Below are the code and all the weights of a small trained network. Each question names an input and a target symbol and asks about switching units off, where a switched-off unit gives its printed mean instead of its output.

import numpy as np


def w(rows, s, z=0):
    codes = np.array(rows[::2]) - 128.0
    scale = np.full(codes.shape[1], s)
    scale[-1] = z or s
    return codes * scale


def norm(h):
    return h / np.sqrt((h * h).mean(-1, keepdims=True) + 1e-5)


def f(y):
    return np.maximum(y, 0)


def softmax(a):
    e = np.exp(a - a.max(-1, keepdims=True))
    return e / e.sum(-1, keepdims=True)


def log_softmax(a):
    a = a - a.max(-1, keepdims=True)
    return a - np.log(np.exp(a).sum(-1, keepdims=True))


def net(x, mask):
    ids = ['Θαβδεηλτφ'.index(c) for c in x.split()]
    T = len(ids)
    res = E[ids] + P[:T]
    r = norm(res)
    for j in range(2):
        rows = slice(2 * j, 2 * j + 2)
        q, k, v = (r @ M[0][rows].T for M in (Q, K, V))
        z = softmax(np.where(np.tri(T) > 0, q @ k.T / 2**0.5, -1e9)) @ v
        o = O[0][rows]
        res = res + np.where(mask[j], z, o[:, -1]) @ o[:, :-1]
    y = f(norm(res) @ A[0][:, :-1].T + A[0][:, -1])
    res = res + np.where(mask[2:6], y, B[0][:, -1]) @ B[0][:, :-1]
    return log_softmax(norm(res)[-1] @ U[:, :-1].T + U[:, -1])


Q, K, V, O, A, B = {}, {}, {}, {}, {}, {}
E = w([
[108,91,187,8],'Θ',
[55,77,118,216],'α',
[125,135,105,196],'β',
[238,125,162,167],'δ',
[137,142,144,158],'ε',
[188,77,201,113],'η',
[40,133,97,45],'λ',
[143,53,148,174],'τ',
[149,73,213,39],'φ',
],0.014)
P = w([
[108,163,94,67],'0',
[56,214,212,190],'1',
[142,148,111,103],'2',
[108,56,119,152],'3',
[83,196,253,215],'4',
[138,140,118,103],'5',
[157,23,118,148],'6',
],0.013)
Q[0] = w([
[13,237,49,79],'head 1',
[200,147,169,156],'head 1',
[153,115,185,76],'head 2',
[120,6,145,119],'head 2',
],0.023)
K[0] = w([
[150,224,252,115],'head 1',
[168,114,90,146],'head 1',
[178,124,169,91],'head 2',
[110,44,176,109],'head 2',
],0.026)
V[0] = w([
[135,98,95,130],'head 1',
[146,111,146,122],'head 1',
[126,200,248,172],'head 2',
[82,191,139,99],'head 2',
],0.017)
O[0] = w([
[185,146,145,147,210],'head 1',
[156,123,99,93,176],'head 1',
[2,155,91,225,102],'head 2',
[70,168,173,111,2],'head 2',
],0.0091,0.0048)
A[0] = w([
[160,110,150,175,3],'neuron 1',
[111,249,182,148,229],'neuron 2',
[127,138,193,103,127],'neuron 3',
[151,173,113,90,17],'neuron 4',
],0.019,0.0037)
B[0] = w([
[107,123,219,13,203],'neuron 1',
[232,250,95,186,255],'neuron 2',
[135,84,160,212,205],'neuron 3',
[30,132,5,181,146],'neuron 4',
],0.011,0.007)
U = w([
[30,106,180,68,158],'Θ',
[79,190,102,41,154],'α',
[187,236,224,110,85],'β',
[92,179,217,2,122],'δ',
[224,140,89,40,93],'ε',
[87,186,148,216,254],'η',
[142,119,9,127,100],'λ',
[95,71,251,209,50],'τ',
[83,27,75,184,125],'φ',
],0.0086,0.0052)

Each question gives the input, a string of symbols that net reads in full, and the target symbol t.
The units are the heads (2 rows each of Q, K, V and O) and the neurons (one row each of A and B). Each row of codes is followed by its name. A weight is (code - 128) times the scale printed after its matrix; where a second scale follows, it is the last column's (O, A, B and U).
mask holds one flag per unit, heads first, then neurons. A switched-off unit (its flag False) gives its mean, the last column of its rows in O or B, instead of its output. The means were averaged over made-up inputs and are rounded, as every weight is.
A unit's drop is (log p(t) with every unit on - log p(t) with that unit switched off) / (log p(t) with every unit on - log p(t) with every unit switched off).
The circuit of an input: a set's keep is (log p(t) with only the set's units on - log p(t) with every unit switched off) / (log p(t) with every unit on - log p(t) with every unit switched off). Starting from all 6 units, units are removed one at a time, each time the one whose removal leaves the highest keep (on an exact tie, the one counted first), for as long as the keep stays at least 0.8.
circuit, biggest first: the units of the circuit, biggest drop first
most important unit: the unit with the biggest drop
top k neurons: the k neurons with the biggest drops, biggest first
heads that matter: for each layer, one digit per head in row order, 1 if its drop is at least 0.15 and else 0, layers parted by /
drop of u: that unit's drop, to one decimal
input η ε ε β τ λ, target η: top 2 neurons => neuron 1; neuron 2
input τ α η τ τ φ, target τ: heads that matter => 01
input Θ τ τ ε, target ε: heads that matter => 01
input η β τ τ Θ, target η: most important unit => neuron 3
input η β δ λ Θ φ, target τ: circuit, biggest first => neuron 3; neuron 2; head 2
input α τ Θ, target Θ: heads that matter => 10
input τ τ τ τ φ, target η: heads that matter => 01
input τ δ α τ α, target β: heads that matter => 00
input ε τ η Θ Θ β, target λ: circuit, biggest first => head 1; neuron 1; neuron 2; neuron 3
input α Θ β, target λ: circuit, biggest first => neuron 1; neuron 2; neuron 3; head 1
input δ τ η, target δ: circuit, biggest first => head 2; neuron 1; neuron 2
input τ β λ τ η η, target δ: circuit, biggest first => neuron 1; head 2; neuron 2
input ε η α, target φ: drop of head 1 => 1.6
input η Θ ε, target η: drop of neuron 4 => 0.0
input τ η φ Θ τ ε, target η: drop of neuron 2 => -0.1
input τ φ η α, target ε: drop of head 2 => 1.0
